z_112: [102  -3 -69  95 -64  93 -64]
z_332: [-23  -3  52 -20  46 -28  50]
z_671: [-60  -3 -56 -55  79 -64  84]
z_576: [40 -3 -8 37 -9 33 -7]
z_484: [-86  -3 113 -78 101 -89 106]
z_788: [15 -4 18 13 14  9 16]
z_645: [-60  -3  89 -55  79 -64  84]
order: [-64 102  -3 -69  95 -64  93] -> z_112
Table of tags by key:
[-55] -> z_648
[17] -> z_524
[-57] -> z_646
[-56] -> z_46
[18] -> z_599
join z_671 3:  -> z_46
shift -1: [-4 18 13 14] -> [-5 17 12 13]
shift -1: [-69  95 -64  93] -> [-70  94 -65  92]
q: [-23  -3  52 -20  46 -28  50] -> z_332
order: [101 -89 106 -86  -3 113 -78] -> z_484

z_168: [26 24 12 52 14]
z_82: [ 29  26  17  28 -18]
z_442: [ 3  4 -4  4 -5]
z_929: [-28  20  23 -31 -26]
z_472: [ -3   7   1  29 -21]
z_269: [-29  17  13 -31 -26]
z_564: [ 27  29  27  26 -26]
z_102: [ 29  26  17  28 -29]
z_575: [-3  7  1 -4 -3]
z_623: [-31  20  20 -29 -27]
z_136: [-28  20  16 -31 -26]
z_526: [-29  25  23 -28 -28]
shift -1: [ 20  16 -31] -> [ 19  15 -32]
z_564? -> [ 27  29  27  26 -26]

z_421: [ 22  -3  27   4 -29  16  -1]
z_767: [ 67   6  51  19 -61  24   7]
z_626: [  7  51   7 -61  19  67  24]
z_859: [-97 -27 -70 -37  77 -27 -23]
z_278: [-71 -23 -70 -32  65 -33 -21]
z_928: [ 28   9  28  12 -25  13   8]
z_257: [-78 -40 -75 -43  62 -32 -34]
z_380: [-111  -11  -84  -32  100  -38  -12]
z_137: [ 43   8  42  16 -43  21   8]
z_618: [-84 -44 -90 -48  72 -41 -37]
order: [ 24   7  67   6  51  19 -61] -> z_767
diff z_626: [  7  51   8 -61  19  67  24] -> 3, [7]
shift -1: [28] -> [27]
diff z_257: [-78 -39 -75 -43  62 -32 -34] -> 2, [-40]
key -> tag
[13] -> z_922
[-39] -> z_924
[-38] -> z_879
[11] -> z_400
[12] -> z_661
join z_928 6:  -> z_922
shift -1: [62] -> [61]

z_601: [ 13 -67 -11 -47]
z_356: [-50  69  62 -37]
z_15: [-59 -25  39  58]
z_777: [ 40 -39 -22 -69]
z_487: [-43 -29 110 -28]
z_8: [ 33  73 -43  13]
z_600: [-29 -28 -44 110]
z_392: [-59 -60  47  29]
diff z_8: [ 33  73 -43  14] -> 4, [13]
diff z_15: [-59 -25  39  57] -> 4, [58]
order: [-43 -28 -29 110] -> z_487
diff z_356: [-50  69  63 -37] -> 3, [62]
order: [-28 -43 -29 110] -> z_487

